Below is a small trained network, with its code and all its weights. Each question gives an input and a class and asks what happens when units are switched off, that is, made to give their printed mean instead of their output.

import numpy as np


def w(rows, s, z=0):
    codes = np.array(rows[::2]) - 128.0
    scale = np.full(codes.shape[1], s)
    scale[-1] = z or s
    return codes * scale


def f(y):
    return y / 2 * (1 + np.tanh(0.7978845608 * (y + 0.044715 * y**3)))


def log_softmax(a):
    a = a - a.max(-1, keepdims=True)
    return a - np.log(np.exp(a).sum(-1, keepdims=True))


def net(x, mask):
    res = np.array(x, float).reshape(1, 5) / 4 @ E
    y = f(res @ A[0][:, :-1].T + A[0][:, -1])
    res = res + np.where(mask, y, B[0][:, -1]) @ B[0][:, :-1]
    return log_softmax(res[-1] @ U[:, :-1].T + U[:, -1])


A, B = {}, {}
E = w([
[198,50,218,81,91,118,212,218,58],'x0',
[128,123,128,127,126,128,132,124,135],'x1',
[83,50,112,243,236,170,136,20,35],'x2',
[123,129,132,130,126,128,119,129,126],'x3',
[45,193,117,185,58,4,225,139,57],'x4',
],0.015)
A[0] = w([
[37,194,96,216,115,43,182,95,52,105],'N0',
[169,139,206,58,50,96,119,200,140,125],'N1',
[111,203,126,89,71,123,91,167,206,149],'N2',
[199,107,140,83,142,150,112,170,176,158],'N3',
[164,42,217,128,142,143,187,143,32,29],'N4',
[179,28,203,136,138,115,170,175,67,51],'N5',
[146,235,107,60,57,80,79,165,248,227],'N6',
[84,86,81,163,222,176,66,48,153,101],'N7',
[182,114,132,79,181,221,76,141,140,249],'N8',
[154,164,168,96,55,69,212,190,110,82],'N9',
[156,108,150,109,156,203,71,107,118,147],'N10',
[193,134,179,15,56,138,184,233,141,132],'N11',
[57,163,103,154,173,123,155,104,115,53],'N12',
[232,73,183,36,140,205,68,160,195,189],'N13',
],0.013)
B[0] = w([
[37,94,91,111,56,75,79,113,8,207],'N0',
[149,109,169,220,87,79,47,87,130,222],'N1',
[126,128,108,18,173,167,197,147,145,203],'N2',
[83,85,73,145,97,159,106,85,158,196],'N3',
[83,141,115,22,180,196,210,204,166,192],'N4',
[104,123,139,4,164,154,188,190,120,194],'N5',
[68,106,136,8,186,175,248,248,121,252],'N6',
[206,197,167,187,166,115,136,63,186,204],'N7',
[142,167,101,133,193,232,96,74,222,222],'N8',
[198,173,193,183,143,51,154,173,98,211],'N9',
[170,150,169,134,172,151,153,125,120,184],'N10',
[166,38,104,227,36,97,37,62,138,249],'N11',
[81,108,79,127,91,106,95,108,91,155],'N12',
[75,76,42,119,103,181,52,46,194,253],'N13',
],0.013,0.044)
U = w([
[112,131,118,46,175,228,170,117,213,253],'0',
[65,93,80,201,59,124,4,33,121,97],'1',
[64,123,157,48,103,86,226,200,55,149],'2',
[208,102,202,221,41,41,121,143,93,9],'3',
[205,209,128,232,160,132,72,49,164,119],'4',
],0.013,0.0067)

Each question gives the input, the list of numbers given to net, and the class t.
The units are the neurons (one row each of A and B). Each row of codes is followed by its name. A weight is (code - 128) times the scale printed after its matrix; where a second scale follows, it is the last column's (A, B and U).
mask holds one flag per neuron, in row order. A switched-off neuron (its flag False) gives its mean, the last column of its row in B, instead of its output. The means were averaged over made-up inputs and are rounded, as every weight is.
A unit's drop is (log p(t) with every unit on - log p(t) with that unit switched off) / (log p(t) with every unit on - log p(t) with every unit switched off).
The circuit of an input: a set's keep is (log p(t) with only the set's units on - log p(t) with every unit switched off) / (log p(t) with every unit on - log p(t) with every unit switched off). Starting from the 12 units with the biggest drops (on a tie, the unit counted first), units are removed one at a time, each time the one whose removal leaves the highest keep (on an exact tie, the one counted first), for as long as the keep stays at least 0.8.
units of the circuit, in order: the units of the circuit, biggest drop first
k most important neurons: the k neurons with the biggest drops, biggest first
drop when u is switched off: that unit's drop, to one decimal
input [-6,-1,1,-5,-3], class 4: units of the circuit, in order : (N7)
input [0,-8,-6,7,7], class 2: 2 most important neurons : (N6; N2)
input [5,-2,5,-6,1], class 2: 2 most important neurons : (N8; N13)
input [1,0,8,3,1], class 2: units of the circuit, in order : (N13; N8)
input [0,3,-3,-6,1], class 2: 3 most important neurons : (N8; N13; N6)
input [-1,8,0,-2,5], class 2: 3 most important neurons : (N11; N13; N1)
input [3,4,0,7,-1], class 1: 2 most important neurons : (N6; N2)
input [7,-4,-6,0,1], class 3: 2 most important neurons : (N9; N11)
input [-1,6,7,0,2], class 1: 2 most important neurons : (N6; N0)
input [4,2,-7,3,0], class 1: 2 most important neurons : (N11; N13)
input [-7,-8,2,8,2], class 1: 2 most important neurons : (N0; N6)
input [8,-2,-1,7,0], class 1: 2 most important neurons : (N11; N6)
input [5,-3,-6,-1,5], class 3: drop when N11 is switched off : 0.1
input [6,5,5,3,6], class 2: drop when N2 is switched off : 0.0
input [7,5,-5,-3,2], class 3: units of the circuit, in order : (N9)
input [3,3,-8,-1,4], class 3: drop when N11 is switched off : 0.5
